Below is a small trained network, with its code and all its weights. Each question gives an input and a target symbol and asks what happens when units are switched off, that is, made to give their printed mean instead of their output.

import numpy as np


def w(rows, s, z=0):
    codes = np.array(rows[::2]) - 128.0
    scale = np.full(codes.shape[1], s)
    scale[-1] = z or s
    return codes * scale


def f(y):
    return np.maximum(y, 0)


def softmax(a):
    e = np.exp(a - a.max(-1, keepdims=True))
    return e / e.sum(-1, keepdims=True)


def log_softmax(a):
    a = a - a.max(-1, keepdims=True)
    return a - np.log(np.exp(a).sum(-1, keepdims=True))


def net(x, mask):
    ids = ['ΔΛαβεητφψ'.index(c) for c in x.split()]
    T = len(ids)
    res = E[ids] + P[:T]
    r = res
    for j in range(2):
        rows = slice(2 * j, 2 * j + 2)
        q, k, v = (r @ M[0][rows].T for M in (Q, K, V))
        z = softmax(np.where(np.tri(T) > 0, q @ k.T / 2**0.5, -1e9)) @ v
        o = O[0][rows]
        res = res + np.where(mask[j], z, o[:, -1]) @ o[:, :-1]
    y = f(res @ A[0][:, :-1].T + A[0][:, -1])
    res = res + np.where(mask[2:6], y, B[0][:, -1]) @ B[0][:, :-1]
    return log_softmax(res[-1] @ U[:, :-1].T + U[:, -1])


Q, K, V, O, A, B = {}, {}, {}, {}, {}, {}
E = w([
[101,107,182],'Δ',
[175,150,107],'Λ',
[144,132,136],'α',
[215,130,85],'β',
[116,164,157],'ε',
[223,141,81],'η',
[189,176,93],'τ',
[185,166,96],'φ',
[148,2,215],'ψ',
],0.012)
P = w([
[44,138,76],'0',
[254,115,107],'1',
[253,118,135],'2',
[231,152,162],'3',
[211,146,192],'4',
[220,134,188],'5',
[200,141,209],'6',
[189,125,212],'7',
[188,128,218],'8',
[180,115,228],'9',
[188,114,210],'10',
[199,122,209],'11',
],0.0072)
Q[0] = w([
[247,112,205],'H1',
[86,145,71],'H1',
[185,163,155],'H2',
[149,106,119],'H2',
],0.014)
K[0] = w([
[49,132,60],'H1',
[186,83,185],'H1',
[104,94,246],'H2',
[81,113,112],'H2',
],0.014)
V[0] = w([
[254,64,140],'H1',
[59,118,220],'H1',
[193,73,135],'H2',
[166,248,116],'H2',
],0.013)
O[0] = w([
[217,59,113,107],'H1',
[125,180,254,121],'H1',
[110,77,124,255],'H2',
[149,183,55,16],'H2',
],0.014,0.0076)
A[0] = w([
[89,116,58,24],'N1',
[139,232,254,21],'N2',
[80,92,124,107],'N3',
[194,190,113,254],'N4',
],0.0092,0.0086)
B[0] = w([
[192,90,138,138],'N1',
[254,155,100,253],'N2',
[194,167,111,179],'N3',
[13,128,77,202],'N4',
],0.0097,0.0067)
U = w([
[220,177,130,3],'Δ',
[83,139,140,122],'Λ',
[2,157,195,168],'α',
[181,126,95,44],'β',
[96,187,160,209],'ε',
[192,135,88,48],'η',
[111,144,118,176],'τ',
[113,146,120,167],'φ',
[144,103,178,169],'ψ',
],0.0082,0.0062)

Each question gives the input, a string of symbols that net reads in full, and the target symbol t.
The units are the heads (2 rows each of Q, K, V and O) and the neurons (one row each of A and B). Each row of codes is followed by its name. A weight is (code - 128) times the scale printed after its matrix; where a second scale follows, it is the last column's (O, A, B and U).
mask holds one flag per unit, heads first, then neurons. A switched-off unit (its flag False) gives its mean, the last column of its rows in O or B, instead of its output. The means were averaged over made-up inputs and are rounded, as every weight is.
A unit's drop is (log p(t) with every unit on - log p(t) with that unit switched off) / (log p(t) with every unit on - log p(t) with every unit switched off).
The circuit of an input: a set's keep is (log p(t) with only the set's units on - log p(t) with every unit switched off) / (log p(t) with every unit on - log p(t) with every unit switched off). Starting from all 6 units, units are removed one at a time, each time the one whose removal leaves the highest keep (on an exact tie, the one counted first), for as long as the keep stays at least 0.8.
units of the circuit, in order: the units of the circuit, biggest drop first
most important unit: the unit with the biggest drop
k most important neurons: the k neurons with the biggest drops, biggest first
which heads matter: for each layer, one digit per head in row order, 1 if its drop is at least 0.15 and else 0, layers parted by /
drop of u: that unit's drop, to one decimal
input Δ ψ η ψ ε, target Δ: most important unit	N2
input Δ τ τ ψ τ ε ε η η, target Δ: units of the circuit, in order	(N2 H1)
input α Δ ε α ε φ, target α: 3 most important neurons	(N4 N2 N3)
input ψ Λ φ, target ψ: units of the circuit, in order	(H2 H1)
input α φ ψ Λ Δ Δ η ε α Λ, target α: units of the circuit, in order	(N2 H1)
input α β τ Δ β ε, target α: which heads matter	01
input Δ α ε Δ ψ ψ Δ Δ ψ ψ, target Δ: which heads matter	10
input α α ε ε, target α: 3 most important neurons	(N4 N2 N3)
input Δ Δ η β ψ φ, target Δ: 2 most important neurons	(N2 N4)
input ε Λ Δ α ε β τ, target ε: 2 most important neurons	(N4 N2)
input Δ ε ψ ψ η τ, target Δ: drop of N1	0.0
input Δ τ Λ Δ Δ ε ψ α Λ ψ Δ Δ, target Δ: drop of N2	1.2
input α Λ ψ ψ Δ α, target α: drop of H1	0.4
input α ψ ψ Λ ε ψ Δ Δ ψ, target α: units of the circuit, in order	(H1)
